Below is a small trained network, with its code and all its weights. Each question gives an input and a class and asks what happens when units are switched off, that is, made to give their printed mean instead of their output.

import numpy as np


def w(rows, s, z=0):
    codes = np.array(rows[::2]) - 128.0
    scale = np.full(codes.shape[1], s)
    scale[-1] = z or s
    return codes * scale


def norm(h):
    return h / np.sqrt((h * h).mean(-1, keepdims=True) + 1e-5)


def f(y):
    return np.maximum(y, 0)


def log_softmax(a):
    a = a - a.max(-1, keepdims=True)
    return a - np.log(np.exp(a).sum(-1, keepdims=True))


def net(x, mask):
    res = np.array(x, float).reshape(1, 4) / 4 @ E
    u = 0
    for l in range(3):
        y = f(norm(res) @ A[l][:, :-1].T + A[l][:, -1])
        res = res + np.where(mask[u : u + 4], y, B[l][:, -1]) @ B[l][:, :-1]
        u += 4
    return log_softmax(norm(res)[-1] @ U[:, :-1].T + U[:, -1])


A, B = {}, {}
E = w([
[112,110,129,162,60,70,92,1,110],'x0',
[101,135,46,112,117,146,125,123,185],'x1',
[91,185,91,178,96,130,47,148,161],'x2',
[82,95,139,86,169,137,87,80,160],'x3',
],0.006)
A[0] = w([
[50,140,110,110,148,133,24,91,209,113],'0.n0',
[87,122,2,59,154,153,162,143,202,87],'0.n1',
[116,138,34,162,35,121,105,68,137,5],'0.n2',
[136,26,49,19,172,143,238,41,145,73],'0.n3',
],0.0087,0.002)
B[0] = w([
[106,104,92,102,86,134,83,52,27,214],'0.n0',
[204,84,169,176,203,152,98,155,73,222],'0.n1',
[151,137,117,255,29,95,110,172,138,214],'0.n2',
[37,132,209,62,186,72,137,54,208,255],'0.n3',
],0.0077,0.008)
A[1] = w([
[106,115,125,143,147,147,12,100,118,31],'1.n0',
[139,43,136,118,136,109,135,33,94,254],'1.n1',
[118,139,127,127,43,129,152,116,80,57],'1.n2',
[135,102,120,46,139,162,174,169,75,76],'1.n3',
],0.012,0.00084)
B[1] = w([
[89,97,63,157,237,173,115,81,5,206],'1.n0',
[169,208,49,179,176,243,129,254,80,254],'1.n1',
[176,97,215,135,130,54,109,48,242,189],'1.n2',
[164,134,121,198,178,174,30,152,110,181],'1.n3',
],0.0064,0.0097)
A[2] = w([
[149,90,138,95,207,157,164,198,121,146],'2.n0',
[80,188,79,159,123,106,177,137,140,172],'2.n1',
[91,113,59,159,4,74,123,104,169,9],'2.n2',
[142,99,221,130,118,69,82,141,146,47],'2.n3',
],0.013,0.0013)
B[2] = w([
[174,183,130,143,36,131,162,155,155,250],'2.n0',
[199,123,169,150,128,140,74,101,109,145],'2.n1',
[178,72,220,122,73,9,120,71,181,180],'2.n2',
[113,136,71,127,149,186,108,92,71,166],'2.n3',
],0.011,0.013)
U = w([
[74,70,89,78,102,84,148,189,129,15],'0',
[154,74,171,180,45,2,81,54,162,192],'1',
[102,91,94,103,106,88,153,151,154,19],'2',
[121,117,82,196,212,180,43,119,12,200],'3',
[92,91,100,81,106,75,140,176,139,12],'4',
[221,209,156,157,110,178,174,241,157,209],'5',
[42,63,45,107,100,89,138,187,200,2],'6',
[37,168,195,33,187,124,169,68,197,163],'7',
],0.009,0.004)

Each question gives the input, the list of numbers given to net, and the class t.
The units are the neurons (one row each of A and B). Each row of codes is followed by its name. A weight is (code - 128) times the scale printed after its matrix; where a second scale follows, it is the last column's (A, B and U).
mask holds one flag per neuron, layer by layer. A switched-off neuron (its flag False) gives its mean, the last column of its row in B, instead of its output. The means were averaged over made-up inputs and are rounded, as every weight is.
A unit's drop is (log p(t) with every unit on - log p(t) with that unit switched off) / (log p(t) with every unit on - log p(t) with every unit switched off).
The circuit of an input: a set's keep is (log p(t) with only the set's units on - log p(t) with every unit switched off) / (log p(t) with every unit on - log p(t) with every unit switched off). Starting from all 12 units, units are removed one at a time, each time the one whose removal leaves the highest keep (on an exact tie, the one counted first), for as long as the keep stays at least 0.8.
units of the circuit, in order: the units of the circuit, biggest drop first
top k neurons: the k neurons with the biggest drops, biggest first
k most important neurons of layer l: the k neurons of layer l with the biggest drops, biggest first
drop of u: that unit's drop, to one decimal
input [7,-6,-5,-4], class 5: units of the circuit, in order	[1.n1]
input [0,5,-3,8], class 3: 2 most important neurons of layer 1	[1.n1; 1.n0]
input [-1,-6,-3,7], class 5: units of the circuit, in order	[1.n1; 2.n0]
input [1,0,-1,3], class 7: top 2 neurons	[0.n3; 0.n2]
input [-3,-3,-8,7], class 7: top 2 neurons	[0.n3; 0.n1]
input [3,4,-3,-1], class 3: top 3 neurons	[0.n3; 0.n2; 0.n1]
input [0,0,-1,-3], class 3: top 3 neurons	[0.n3; 0.n2; 0.n1]
input [3,-4,-1,3], class 3: top 2 neurons	[1.n0; 0.n3]
input [-1,-7,-7,7], class 5: top 4 neurons	[1.n1; 2.n0; 1.n2; 2.n2]
input [-6,-3,7,0], class 3: top 2 neurons	[1.n0; 1.n1]
input [0,-6,0,1], class 5: 2 most important neurons of layer 0	[0.n2; 0.n0]
input [0,4,6,3], class 3: top 2 neurons	[0.n1; 1.n0]
input [2,-8,-2,-1], class 5: top 2 neurons	[0.n2; 1.n1]
input [-1,7,-8,6], class 7: top neuron	[0.n3]
input [6,4,-8,-1], class 7: drop of 0.n3	1.3
input [5,8,2,8], class 3: drop of 1.n0	0.0
input [-2,-1,-8,7], class 7: drop of 0.n3	2.2
input [8,-3,-7,-1], class 5: drop of 1.n1	1.6
